(in the rows, 128 means zero)
Each row is followed by its group and then its class within the group.
[116 126 115 167 111  96 162 129 120 100 135 114 178 114 140  83 188 131
  61 148  98 128 102 108 122 147 119 116 124 132 128] : bubi/motid
[148 129 112 140 136  74 152 125 133  79 111 127 144 144 144 131 127 151
 121 135 150 111  91 126 129 115 140 115 126 149 134] : mev/Vono
[153 155 139 113 140  38 149 121 155  48 148 134 147 148 145 143 112 168
 143  48 130  95  62 106 148 140 144 136 119 151 151] : mev/Vono
[145 132 136 135 126 112 163 125 138 113 126 103 175 154 144  84 132 138
 112 151 104 124  96 121 132 131 143 130 130 134 111] : bubi/puf
[159 158 122 116 155  88 151 120 129  57 136 135 131 158 149 175  87 158
 193 144 142  98  89 124 146 110 159 126 118 159 132] : mev/Vono
[141 138 122 117 121  92 163 133 116 102 132 126 167 135 150 111 150 123
  97 144 143 122 107 142 138 138 138 121 111 153 122] : bubi/motid
[105 120 135 130 115 119 155 140 127 131 124 108 163 131 144 100 145 111
 110 141 118 137 122 111 134 129 158 126 124 153 134] : bubi/motid
[156 130 119 136 108  83 160 147 139  96 127 118 159 149 135 105 143 155
 110 162 118 134  95 112 140 145 145 137 123 148 166] : bubi/puf
[130 140 116 103 160  71 138 128 121  71 106 119 141 143 150 131 118 108
 153  83 144  93  90 129 126 125 131 122 140 134 137] : mev/Vono
[203 140  99 106  51 115 183 139 143 148 107 127 130 160 165 174  69 141
 119 252 137  93  83 113 148 131 211 132 121 168 122] : bubi/puf
[158 134 133 139 129 101 151 137 121 114 131 117 145 125 137 137 173 122
  44 149 116 130 110 119 100 142 115 149 127 135 132] : bubi/motid
[150 139 119 112 113  96 149 121 127 162 120 116 128 142 142 134  83 131
 102 166 111 123 107 111 146 139 177 147 129 143 120] : bubi/puf
[158 127 115 119 123  81 181 147 132 106 117 113 173 162 152 107 115 135
 129 205 116 116  76 135 138 137 170 137 117 154 129] : bubi/puf
[182 139 118 119 140  46 144 144 117  42 100 143 116 180 149 179 125 150
 186 136 158 113 104 128 150 134 142 120 139 160 129] : mev/sek
[185 134 135 120 137 151 136 131 120 104 106 139 132 140 136 163  65 146
 222 211 160 109  94 142 151 132 162 107 125 170 120] : mev/Vono
[178 131 109 139 114  69 153 137 137 111 128  94 166 152 166 119 140 134
 103 200 120 100  78 110 133 133 153 133 122 146 127] : bubi/puf

Each row is followed by its group and then its class within the group.
[119 144 127 112 114 137 121 140 129 112 179 114 127 177 117  89 144 125
  96 107 120 120 130 118  95  99 142 129 123 128 132] : damaf/F
[139 140 120  90 181 151 140 121 158 137 109 147 135  78 133 107  92 158
 167 131 121 110 138 113 114 127 113  89 113 124 142] : gugi/T
[121 115 139 154 113 135 132 132 135 152 124 136  65 128 126 114 160  78
 101 137 127 126 153 135 121 124 131 136 134 134 141] : Gege/U
[135 145 131 163 125 119 144 126 152 134 138 143 110 164 110  91 123 100
  88 129 147 134 134 164 116 127 143 143 125 125 132] : Gege/U
[111 128 134 114 136 133 127 127 110 113 182 139 119 162 122  89 130 116
  97  79 105 118 116 121 111 107 132 143 145 124 122] : damaf/F
[123 138 112 140 100 137 119 119 149 123 136 144 121 150 118  86  61  98
  43 122 117 131 135 173 146 150 186 157 139 132 126] : Gege/U
[128  98 127 159 159 129 107 130 118 151 135 129 121 134 111 100 124  82
  93  97 130 128 153  71 112 112 120 144 119 142 150] : Gege/S
[136 137 113 111 147 127 142 162 147 128  98 149 112 109 137 119 116 128
 139 144 136 123 156 111 133 150 131 102 117 128 139] : gugi/R
[127 131 102 132 131  94 140 116 141 118 128 116 129  80 131 136  55 162
 153 146 126 103 113 151 148 129 127 120 127 142 152] : gugi/K
[115 121 113 120 114 140 155 128 145 107 157 145 117 137 133 101 154 108
 114 107 116 124 127 155 137 125 126 135 136 129 135] : damaf/C
[168 127 115 129 163 136 130 127 161 138 100 130 166 100 133 143  83 141
 144 165 132 119 124 127 146 167 102 124 115 141 132] : gugi/R
[111 135 135 140 164 147 120 124 144 180 133 136 129 144 115  98 104  99
 106 136 165 114 146 126 125 151 132 128 120 117 128] : gugi/T
[125 144 122 118 146 129 135 124 162 124 154 127 131 144 127  90  93 121
  79 115 100 126 111 166 135 157 137  96 124 128 127] : damaf/B
[130 123 122 126 168 114 144 122 116 112 114 128 107 141 127  89 119  96
 114 119 106 125 137 108 117 138 130 139 133 130 136] : Gege/U
[123 135 111 132 134  99 141 125 133 106 176 129 129 126 125 120 168 135
 128 116 121 134 121 143 123  81 134 144 131 133 121] : damaf/F
[145 145 125 150 138 138 112 139 161 130 149 147  99 166 103  75 142  89
  93 119 147 126 167 113 106 112 140 132 118 134 139] : Gege/G
[122 143 100 124 141 135 137 132 111 108 181 151 118 145 141  62 117 131
 115 115 123 118 132 198 131 122 137 119 138 121 119] : damaf/C
[100 114 128  92 153 121 134 130 146 120 157 146 133 123 129 111 120 127
  87 117 120  78 117 133 142 124 115 129 144 125 125] : damaf/B
[132 127 116 138 126 137 141 125 136 137 100 119 121  83 138 160 127 132
 150 107 132 119 135 114 152 172 113 113 118 141 143] : gugi/R
[129 151 129 129 167 135 131 139 173 166 119 138 129 122 122  96 118 164
 106 134 157 111 134 150 144 166 134 119 112 122 138] : gugi/T
[130 124 121  94 147 118 140 131 165 130 143 142 124  95 134 118 125 116
  79 124 142 114 135 112 130 118 135 120 108 132 147] : gugi/T
[149 136 135 138 141 124 111 139 156 130 160 143 147 185 107 104 149 116
 113 128 130 141 123 166 120 127 128 126 128 101 113] : damaf/B
[108 129 119 145 147 135 137 137 130 121 168 136 131 133 134 108  99 137
 104 131 131 128 118 196 145 127 139 136 125 115 117] : damaf/B
[131 133 123 131 107 139 127 131 109 123 101 138 108 135 117 106 145  82
 117 115 126 128 148  78 119  90 135 115 136 127 140] : Gege/S
[141 136 113 121 146 128 130 132 168 132 106 119 134 111 137 109  98 128
 147 125 135 101 132 121 141 149 139 115 112 126 136] : gugi/R
[136 138 110 173 138 120 123 133 109 146 109 131 132 127 112  92  74 111
 113 133 120 149 125 195 134 120 149 140 134 117 105] : Gege/U
[134 148 134 100 117 112 133 128 129 122 105 112 111 160 126  83 104 103
 120 139 126 107 132 179 136 163 133 138 128 125 127] : Gege/U
[129 136  88 161 110 117 146 121 137 118 128 137  99 139 118 127 109 118
 127 144 144 115 146 171 132 113 151 107 147 127 128] : Gege/G
[124 134 120 111 142 126 145 133 176 109 208 141 146 160 153 103 119 141
  95 116 118 125 101 138 124 103 136 126 124 110 131] : damaf/F
[125 131 127 101 149 123 141 128 171  76 174 143 113 166 126  97 172 113
  96 117 113 127 133 118 104 135 126 124 115 134 139] : damaf/C
[134 127 120 109 158 139 126 118 129 114 181 142 113 127 120 104 180 112
 120 106 117 131 140 129 109 110 129 128 136 140 137] : damaf/C
[124 144 126 125 146 133 123 139 165 145 169 118 127 114 128 109 149 143
 123 116 139 122 143 126 139 145 161 120  98 113 143] : gugi/K
[132 133 107 120 125 107 162 117 119 105 156 124 132 132 146 115 114 144
 126 138 111 130  86 172 129  81 123 128 130 108 116] : damaf/F
[139 149 126 158 129 119 126 130  99 156 132 137 120 172 139  76  34 117
 124 148 152 101 129 183 128 132 137 138 134 123 124] : Gege/S

Each row is followed by its group and then its class within the group.
[123 140 154 134 149 126  91 111 119 119 115 117 125 132  99 134 146 121
 134 121 114 122 152 137 132 129 120 136 162 140 125] : (40)/[74]
[136 149 139 118 128 104 122 138 138 121 104 131 123 124 106 122  95 132
 114 114 135 143 121 126 126 116 126 142 154 138 139] : (31)/[77]
[131 135 138 116 124 124 119  95 135 111  75 100 124 152 100 105 110 127
 114 124 136 173 109 120 109 122 123  90 137 140 118] : (37)/[82]
[120 134 140 133 166 135  87 109 136 125 144 127 109 134 113 145  89 123
 154 148 115 132 145 139 139 148 119 150 150 126 135] : (40)/[85]
[128 155 155 136 140 121  84 117 118 130 110 119 124 127  90 147 142 121
 137 123 120 133 155 138 137 128 113 168 171 137 125] : (40)/[74]
